Below is a small trained network, with its code and all its weights. Each question gives an input and a target symbol and asks what happens when units are switched off, that is, made to give their printed mean instead of their output.

import numpy as np


def w(rows, s, z=0):
    codes = np.array(rows[::2]) - 128.0
    scale = np.full(codes.shape[1], s)
    scale[-1] = z or s
    return codes * scale


def norm(h):
    return h / np.sqrt((h * h).mean(-1, keepdims=True) + 1e-5)


def f(y):
    return y / 2 * (1 + np.tanh(0.7978845608 * (y + 0.044715 * y**3)))


def softmax(a):
    e = np.exp(a - a.max(-1, keepdims=True))
    return e / e.sum(-1, keepdims=True)


def log_softmax(a):
    a = a - a.max(-1, keepdims=True)
    return a - np.log(np.exp(a).sum(-1, keepdims=True))


def net(x, mask):
    ids = ['βεζηθξσφψω'.index(c) for c in x.split()]
    T = len(ids)
    res = E[ids] + P[:T]
    r = norm(res)
    for j in range(3):
        rows = slice(2 * j, 2 * j + 2)
        q, k, v = (r @ M[0][rows].T for M in (Q, K, V))
        z = softmax(np.where(np.tri(T) > 0, q @ k.T / 2**0.5, -1e9)) @ v
        o = O[0][rows]
        res = res + np.where(mask[j], z, o[:, -1]) @ o[:, :-1]
    y = f(norm(res) @ A[0][:, :-1].T + A[0][:, -1])
    res = res + np.where(mask[3:11], y, B[0][:, -1]) @ B[0][:, :-1]
    return log_softmax(norm(res)[-1] @ U[:, :-1].T + U[:, -1])


Q, K, V, O, A, B = {}, {}, {}, {}, {}, {}
E = w([
[93,169,106,150,142],'β',
[75,117,87,96,194],'ε',
[117,93,96,149,78],'ζ',
[20,135,148,149,2],'η',
[150,100,102,99,146],'θ',
[225,97,119,165,76],'ξ',
[69,79,86,199,179],'σ',
[146,137,105,196,158],'φ',
[147,188,111,100,76],'ψ',
[235,119,134,168,104],'ω',
],0.027)
P = w([
[97,180,201,92,158],'0',
[135,142,183,119,84],'1',
[186,54,2,167,121],'2',
[74,254,190,23,177],'3',
[132,142,180,125,84],'4',
[157,97,9,140,91],'5',
],0.012)
Q[0] = w([
[117,2,170,111,101],'h1',
[54,102,107,133,199],'h1',
[116,169,108,63,124],'h2',
[149,78,121,95,109],'h2',
[72,37,158,131,125],'h3',
[205,126,212,125,164],'h3',
],0.047)
K[0] = w([
[128,2,125,181,89],'h1',
[81,102,116,134,245],'h1',
[114,146,114,61,132],'h2',
[174,64,168,91,126],'h2',
[193,83,113,163,126],'h3',
[75,45,151,71,196],'h3',
],0.043)
V[0] = w([
[105,146,209,115,135],'h1',
[139,131,78,129,116],'h1',
[124,116,125,139,102],'h2',
[153,139,6,140,127],'h2',
[120,126,138,121,139],'h3',
[140,136,133,120,122],'h3',
],0.022)
O[0] = w([
[53,134,145,84,74,254],'h1',
[176,117,123,171,139,129],'h1',
[99,174,88,131,150,89],'h2',
[171,57,85,255,179,231],'h2',
[135,114,151,125,107,129],'h3',
[147,103,118,146,147,147],'h3',
],0.0074,0.0048)
A[0] = w([
[164,109,75,164,163,86],'n1',
[201,66,48,93,140,144],'n2',
[161,187,91,135,98,168],'n3',
[149,203,134,83,177,102],'n4',
[251,167,151,136,109,4],'n5',
[248,167,114,121,223,232],'n6',
[103,92,86,138,174,92],'n7',
[90,180,112,105,135,21],'n8',
],0.027,0.0041)
B[0] = w([
[98,211,177,148,142,233],'n1',
[101,170,26,76,62,225],'n2',
[155,145,83,88,158,231],'n3',
[41,155,125,149,79,218],'n4',
[163,81,252,110,149,212],'n5',
[58,92,48,226,124,223],'n6',
[122,77,102,74,132,199],'n7',
[211,111,124,145,182,255],'n8',
],0.033,0.011)
U = w([
[93,108,2,242,91,107],'β',
[120,225,65,60,74,99],'ε',
[103,71,65,64,190,138],'ζ',
[233,136,87,205,181,152],'η',
[120,92,164,193,100,189],'θ',
[155,158,220,76,100,186],'ξ',
[3,141,149,97,250,2],'σ',
[120,77,157,179,115,189],'φ',
[95,224,187,214,190,98],'ψ',
[103,139,170,131,41,140],'ω',
],0.0092,0.0052)

Each question gives the input, a string of symbols that net reads in full, and the target symbol t.
The units are the heads (2 rows each of Q, K, V and O) and the neurons (one row each of A and B). Each row of codes is followed by its name. A weight is (code - 128) times the scale printed after its matrix; where a second scale follows, it is the last column's (O, A, B and U).
mask holds one flag per unit, heads first, then neurons. A switched-off unit (its flag False) gives its mean, the last column of its rows in O or B, instead of its output. The means were averaged over made-up inputs and are rounded, as every weight is.
A unit's drop is (log p(t) with every unit on - log p(t) with that unit switched off) / (log p(t) with every unit on - log p(t) with every unit switched off).
The circuit of an input: a set's keep is (log p(t) with only the set's units on - log p(t) with every unit switched off) / (log p(t) with every unit on - log p(t) with every unit switched off). Starting from all 11 units, units are removed one at a time, each time the one whose removal leaves the highest keep (on an exact tie, the one counted first), for as long as the keep stays at least 0.8.
circuit, biggest first: the units of the circuit, biggest drop first
top k neurons: the k neurons with the biggest drops, biggest first
which heads matter: for each layer, one digit per head in row order, 1 if its drop is at least 0.15 and else 0, layers parted by /
drop of u: that unit's drop, to one decimal
input β φ φ, target ε: which heads matter -> 100
input β β ψ β ε, target ζ: which heads matter -> 000
input η η θ β ξ, target θ: circuit, biggest first -> [n5 n6 h1]
input η σ θ ω ζ, target ε: circuit, biggest first -> [n6]
input β β ψ η, target ξ: which heads matter -> 010
input β β ψ θ ε β, target ζ: top 2 neurons -> [n1 n7]
input ε β β β σ, target σ: top 4 neurons -> [n7 n1 n2 n6]
input β ε β, target ε: circuit, biggest first -> [h2 h1 n6 n2]
input φ β β η ψ, target ξ: circuit, biggest first -> [n6 n2]
input θ σ σ, target ε: which heads matter -> 000
input β β ψ ψ ε, target ζ: top 4 neurons -> [n1 n6 n5 n7]
input ξ ε φ β ζ, target ε: which heads matter -> 100
input β β β ω σ, target σ: which heads matter -> 000
input β β ω ε σ β, target ζ: top neuron -> [n7]
input φ ε ε, target ε: top 2 neurons -> [n2 n1]
input ξ β ψ ζ, target η: drop of n8 -> 0.2
input ε β σ β ω, target φ: drop of n6 -> 0.4
input φ β ψ β, target ψ: drop of n4 -> 1.1
input ζ β ψ σ, target ζ: drop of n6 -> 0.3
input β ζ ψ σ, target ζ: top neuron -> [n1]
